Below is a small trained network, with its code and all its weights. Each question gives an input and a target symbol and asks what happens when units are switched off, that is, made to give their printed mean instead of their output.

import numpy as np


def w(rows, s, z=0):
    codes = np.array(rows[::2]) - 128.0
    scale = np.full(codes.shape[1], s)
    scale[-1] = z or s
    return codes * scale


def norm(h):
    return h / np.sqrt((h * h).mean(-1, keepdims=True) + 1e-5)


def f(y):
    return y / 2 * (1 + np.tanh(0.7978845608 * (y + 0.044715 * y**3)))


def softmax(a):
    e = np.exp(a - a.max(-1, keepdims=True))
    return e / e.sum(-1, keepdims=True)


def log_softmax(a):
    a = a - a.max(-1, keepdims=True)
    return a - np.log(np.exp(a).sum(-1, keepdims=True))


def net(x, mask):
    ids = ['ΔΣαβζθλω'.index(c) for c in x.split()]
    T = len(ids)
    res = E[ids] + P[:T]
    r = norm(res)
    for j in range(2):
        rows = slice(4 * j, 4 * j + 4)
        q, k, v = (r @ M[0][rows].T for M in (Q, K, V))
        z = softmax(np.where(np.tri(T) > 0, q @ k.T / 4**0.5, -1e9)) @ v
        o = O[0][rows]
        res = res + np.where(mask[j], z, o[:, -1]) @ o[:, :-1]
    y = f(norm(res) @ A[0][:, :-1].T + A[0][:, -1])
    res = res + np.where(mask[2:6], y, B[0][:, -1]) @ B[0][:, :-1]
    return log_softmax(norm(res)[-1] @ U[:, :-1].T + U[:, -1])


Q, K, V, O, A, B = {}, {}, {}, {}, {}, {}
E = w([
[173,18,223,105],'Δ',
[164,169,131,254],'Σ',
[89,62,42,175],'α',
[103,138,162,174],'β',
[101,150,190,191],'ζ',
[77,116,145,102],'θ',
[69,168,171,167],'λ',
[134,191,149,56],'ω',
],0.02)
P = w([
[177,127,143,91],'0',
[145,129,176,91],'1',
[151,137,171,100],'2',
[155,132,153,82],'3',
[114,173,234,128],'4',
[104,194,254,135],'5',
],0.0076)
Q[0] = w([
[73,126,142,207],'h0',
[103,120,76,142],'h0',
[202,179,104,98],'h0',
[108,66,72,139],'h0',
[254,190,86,132],'h1',
[128,54,140,150],'h1',
[123,189,154,133],'h1',
[143,115,117,168],'h1',
],0.0099)
K[0] = w([
[69,71,76,118],'h0',
[173,129,130,243],'h0',
[109,168,156,46],'h0',
[66,164,81,191],'h0',
[73,126,159,2],'h1',
[182,48,144,89],'h1',
[162,216,159,66],'h1',
[118,108,68,81],'h1',
],0.0094)
V[0] = w([
[184,169,209,109],'h0',
[172,129,101,226],'h0',
[210,31,199,101],'h0',
[165,192,162,188],'h0',
[61,206,167,82],'h1',
[213,112,161,125],'h1',
[146,147,168,68],'h1',
[3,62,159,132],'h1',
],0.011)
O[0] = w([
[139,140,243,174,212],'h0',
[112,69,85,167,2],'h0',
[195,80,248,116,216],'h0',
[81,115,163,171,105],'h0',
[28,127,165,97,224],'h1',
[117,151,195,155,145],'h1',
[128,141,150,79,175],'h1',
[110,72,106,69,224],'h1',
],0.012,0.0044)
A[0] = w([
[127,240,119,109,183],'n0',
[169,81,5,189,214],'n1',
[139,148,126,65,109],'n2',
[58,175,117,159,251],'n3',
],0.012,0.0022)
B[0] = w([
[43,178,121,29,220],'n0',
[154,132,23,89,254],'n1',
[95,169,157,172,176],'n2',
[7,148,139,179,230],'n3',
],0.011,0.0038)
U = w([
[209,79,182,142,137],'Δ',
[122,172,117,233,157],'Σ',
[121,106,56,122,254],'α',
[49,106,114,158,51],'β',
[102,171,139,150,68],'ζ',
[90,102,141,178,87],'θ',
[70,62,144,181,65],'λ',
[152,255,129,19,121],'ω',
],0.0092,0.0039)

Each question gives the input, a string of symbols that net reads in full, and the target symbol t.
The units are the heads (4 rows each of Q, K, V and O) and the neurons (one row each of A and B). Each row of codes is followed by its name. A weight is (code - 128) times the scale printed after its matrix; where a second scale follows, it is the last column's (O, A, B and U).
mask holds one flag per unit, heads first, then neurons. A switched-off unit (its flag False) gives its mean, the last column of its rows in O or B, instead of its output. The means were averaged over made-up inputs and are rounded, as every weight is.
A unit's drop is (log p(t) with every unit on - log p(t) with that unit switched off) / (log p(t) with every unit on - log p(t) with every unit switched off).
The circuit of an input: a set's keep is (log p(t) with only the set's units on - log p(t) with every unit switched off) / (log p(t) with every unit on - log p(t) with every unit switched off). Starting from all 6 units, units are removed one at a time, each time the one whose removal leaves the highest keep (on an exact tie, the one counted first), for as long as the keep stays at least 0.8.
circuit, biggest first: the units of the circuit, biggest drop first
k most important neurons: the k neurons with the biggest drops, biggest first
heads that matter: for each layer, one digit per head in row order, 1 if its drop is at least 0.15 and else 0, layers parted by /
drop when u is switched off: that unit's drop, to one decimal
input α ζ θ, target α: 2 most important neurons	[n0, n3]
input Σ Σ θ, target Σ: circuit, biggest first	[h1]
input θ α α θ β, target α: circuit, biggest first	[h0, h1]
input θ α Σ, target ω: heads that matter	10
input Σ θ Δ θ θ Σ, target ω: circuit, biggest first	[h0, h1]
input Δ θ Σ, target Δ: heads that matter	10
input θ α ζ, target ω: heads that matter	10
input Σ ζ Δ β ζ, target Δ: heads that matter	10
input Δ β Σ Δ θ θ, target Δ: circuit, biggest first	[h0, h1]
input ω Δ Δ θ β, target Δ: 2 most important neurons	[n3, n0]
input θ α θ θ β, target ω: drop when h0 is switched off	1.7
input ζ Δ Δ Δ θ θ, target Δ: drop when h1 is switched off	0.0
input Σ θ θ θ β, target ω: drop when h0 is switched off	1.5
input λ α ζ ζ, target α: circuit, biggest first	[h0]
